Here is a tiny trained network, its code and every weight. The questions are about switching its units off for an input and a target symbol, where a switched-off unit gives its printed mean instead of its output.

import numpy as np


def w(rows, s, z=0):
    codes = np.array(rows[::2]) - 128.0
    scale = np.full(codes.shape[1], s)
    scale[-1] = z or s
    return codes * scale


def norm(h):
    return h / np.sqrt((h * h).mean(-1, keepdims=True) + 1e-5)


def f(y):
    return np.maximum(y, 0)


def softmax(a):
    e = np.exp(a - a.max(-1, keepdims=True))
    return e / e.sum(-1, keepdims=True)


def log_softmax(a):
    a = a - a.max(-1, keepdims=True)
    return a - np.log(np.exp(a).sum(-1, keepdims=True))


def net(x, mask):
    ids = ['ΔΛΩαεμξ'.index(c) for c in x.split()]
    T = len(ids)
    res = E[ids] + P[:T]
    r = norm(res)
    for j in range(3):
        rows = slice(2 * j, 2 * j + 2)
        q, k, v = (r @ M[0][rows].T for M in (Q, K, V))
        z = softmax(np.where(np.tri(T) > 0, q @ k.T / 2**0.5, -1e9)) @ v
        o = O[0][rows]
        res = res + np.where(mask[j], z, o[:, -1]) @ o[:, :-1]
    y = f(norm(res) @ A[0][:, :-1].T + A[0][:, -1])
    res = res + np.where(mask[3:27], y, B[0][:, -1]) @ B[0][:, :-1]
    return log_softmax(norm(res)[-1] @ U[:, :-1].T + U[:, -1])


Q, K, V, O, A, B = {}, {}, {}, {}, {}, {}
E = w([
[115,46,180],'Δ',
[109,150,185],'Λ',
[123,148,190],'Ω',
[159,3,40],'α',
[152,134,81],'ε',
[101,139,183],'μ',
[188,246,27],'ξ',
],0.021)
P = w([
[149,93,12],'0',
[140,127,172],'1',
[117,50,141],'2',
[152,129,161],'3',
[61,35,226],'4',
[156,131,158],'5',
[118,48,123],'6',
[159,132,155],'7',
[118,50,115],'8',
[159,133,156],'9',
[117,51,111],'10',
[159,133,156],'11',
[118,52,105],'12',
],0.011)
Q[0] = w([
[244,251,146],'head 1',
[167,77,82],'head 1',
[193,196,160],'head 2',
[38,196,219],'head 2',
[93,78,202],'head 3',
[98,70,146],'head 3',
],0.016)
K[0] = w([
[210,135,229],'head 1',
[164,113,75],'head 1',
[172,138,149],'head 2',
[96,124,252],'head 2',
[203,114,196],'head 3',
[199,92,94],'head 3',
],0.022)
V[0] = w([
[215,18,190],'head 1',
[71,137,168],'head 1',
[33,75,254],'head 2',
[158,120,238],'head 2',
[101,106,135],'head 3',
[15,131,80],'head 3',
],0.0087)
O[0] = w([
[149,46,101,134],'head 1',
[68,176,59,149],'head 1',
[187,119,1,253],'head 2',
[128,215,15,240],'head 2',
[155,105,154,132],'head 3',
[34,190,171,44],'head 3',
],0.0082,0.0032)
A[0] = w([
[151,120,104,85],'neuron 1',
[131,134,120,89],'neuron 2',
[188,167,193,48],'neuron 3',
[160,132,159,188],'neuron 4',
[65,159,124,252],'neuron 5',
[137,139,171,161],'neuron 6',
[77,16,136,94],'neuron 7',
[87,148,152,39],'neuron 8',
[104,136,93,83],'neuron 9',
[126,6,105,76],'neuron 10',
[78,127,70,127],'neuron 11',
[121,174,131,62],'neuron 12',
[127,115,147,91],'neuron 13',
[182,175,191,90],'neuron 14',
[115,142,100,134],'neuron 15',
[104,76,88,171],'neuron 16',
[151,151,96,203],'neuron 17',
[145,143,103,191],'neuron 18',
[93,127,107,135],'neuron 19',
[173,161,172,242],'neuron 20',
[119,147,92,142],'neuron 21',
[78,98,178,150],'neuron 22',
[82,87,89,194],'neuron 23',
[58,117,82,160],'neuron 24',
],0.018,0.0042)
B[0] = w([
[103,131,148,184],'neuron 1',
[140,130,130,137],'neuron 2',
[126,73,210,170],'neuron 3',
[99,106,130,176],'neuron 4',
[193,114,84,190],'neuron 5',
[102,94,136,180],'neuron 6',
[226,252,72,237],'neuron 7',
[159,125,105,149],'neuron 8',
[147,100,143,169],'neuron 9',
[7,28,120,250],'neuron 10',
[164,119,134,206],'neuron 11',
[78,160,129,151],'neuron 12',
[121,113,147,147],'neuron 13',
[145,89,194,178],'neuron 14',
[129,103,140,183],'neuron 15',
[183,129,166,216],'neuron 16',
[76,132,157,254],'neuron 17',
[88,140,143,226],'neuron 18',
[155,123,101,148],'neuron 19',
[106,139,51,202],'neuron 20',
[120,100,142,208],'neuron 21',
[135,149,137,212],'neuron 22',
[178,136,170,200],'neuron 23',
[161,174,98,177],'neuron 24',
],0.02,0.0068)
U = w([
[152,86,102,73],'Δ',
[160,223,73,120],'Λ',
[61,70,109,55],'Ω',
[55,147,94,253],'α',
[249,183,123,111],'ε',
[86,132,207,195],'μ',
[175,131,237,76],'ξ',
],0.015,0.0041)

Each question gives the input, a string of symbols that net reads in full, and the target symbol t.
The units are the heads (2 rows each of Q, K, V and O) and the neurons (one row each of A and B). Each row of codes is followed by its name. A weight is (code - 128) times the scale printed after its matrix; where a second scale follows, it is the last column's (O, A, B and U).
mask holds one flag per unit, heads first, then neurons. A switched-off unit (its flag False) gives its mean, the last column of its rows in O or B, instead of its output. The means were averaged over made-up inputs and are rounded, as every weight is.
A unit's drop is (log p(t) with every unit on - log p(t) with that unit switched off) / (log p(t) with every unit on - log p(t) with every unit switched off).
The circuit of an input: a set's keep is (log p(t) with only the set's units on - log p(t) with every unit switched off) / (log p(t) with every unit on - log p(t) with every unit switched off). Starting from the 12 units with the biggest drops (on a tie, the unit counted first), units are removed one at a time, each time the one whose removal leaves the highest keep (on an exact tie, the one counted first), for as long as the keep stays at least 0.8.
circuit, biggest first: the units of the circuit, biggest drop first
most important unit: the unit with the biggest drop
k most important neurons: the k neurons with the biggest drops, biggest first
heads that matter: for each layer, one digit per head in row order, 1 if its drop is at least 0.15 and else 0, layers parted by /
drop when u is switched off: that unit's drop, to one decimal
input Ω ε ε ε Δ Λ ξ μ ξ Λ Ω μ, target ε: circuit, biggest first : (neuron 10)
input Ω Δ Λ μ Ω, target Ω: circuit, biggest first : (head 2; neuron 7)
input μ μ Ω ξ α, target ε: heads that matter : 000
input Λ α α ε α ε ε, target Λ: circuit, biggest first : (neuron 7; head 2; neuron 14)
input ξ Δ μ Ω Ω Δ μ, target ξ: 2 most important neurons : (neuron 10; neuron 7)
input Ω μ Ω Λ Δ ε, target ξ: heads that matter : 010
input Ω Ω Ω Λ α μ ξ Ω, target α: circuit, biggest first : (head 2; neuron 17; neuron 23)
input Ω Ω μ μ Ω ε Λ, target Ω: heads that matter : 001
input ξ Λ ξ μ ε ξ ε, target ξ: 2 most important neurons : (neuron 7; neuron 17)
input Λ α Δ Λ Λ α ξ ε Δ μ μ, target Λ: circuit, biggest first : (head 1; neuron 10)
input Δ Ω Ω α μ, target Δ: 3 most important neurons : (neuron 10; neuron 16; neuron 7)
input ξ Ω Λ Λ Ω Ω μ Ω Δ, target ξ: 4 most important neurons : (neuron 7; neuron 17; neuron 22; neuron 18)
input α μ ξ μ α Δ μ ξ α α Ω Δ, target Ω: 2 most important neurons : (neuron 10; neuron 5)
input Ω μ Λ μ Λ, target Ω: circuit, biggest first : (head 2)
input μ μ Ω μ ε μ α Λ Δ ε μ Ω α, target ε: 3 most important neurons : (neuron 7; neuron 16; neuron 23)
input μ ε ξ μ μ ε Λ, target ε: heads that matter : 100
input μ Ω μ ξ Ω μ Δ Λ ε μ μ Δ Δ, target ε: 2 most important neurons : (neuron 7; neuron 17)
input μ Λ ξ Δ α Λ Ω, target ε: heads that matter : 110
input μ Ω Δ Δ, target Ω: heads that matter : 010
input ξ Ω ε Ω α μ ε ξ ε ε Δ Λ, target Λ: 2 most important neurons : (neuron 10; neuron 3)
input Ω ε μ, target Ω: heads that matter : 001
input μ α μ Ω ξ μ Λ Ω Δ, target ε: 4 most important neurons : (neuron 7; neuron 16; neuron 23; neuron 20)
input ξ μ μ μ μ Ω Λ Λ ξ Δ Δ, target ξ: most important neuron : (neuron 7)
input Δ Λ Ω ε Δ, target Δ: 2 most important neurons : (neuron 10; neuron 7)
input ξ μ Δ α Ω Λ Δ ξ μ, target ξ: 4 most important neurons : (neuron 7; neuron 10; neuron 17; neuron 5)
input Λ Ω Δ, target Λ: drop when neuron 11 is switched off : 0.1
input μ μ μ, target ε: most important unit : neuron 10
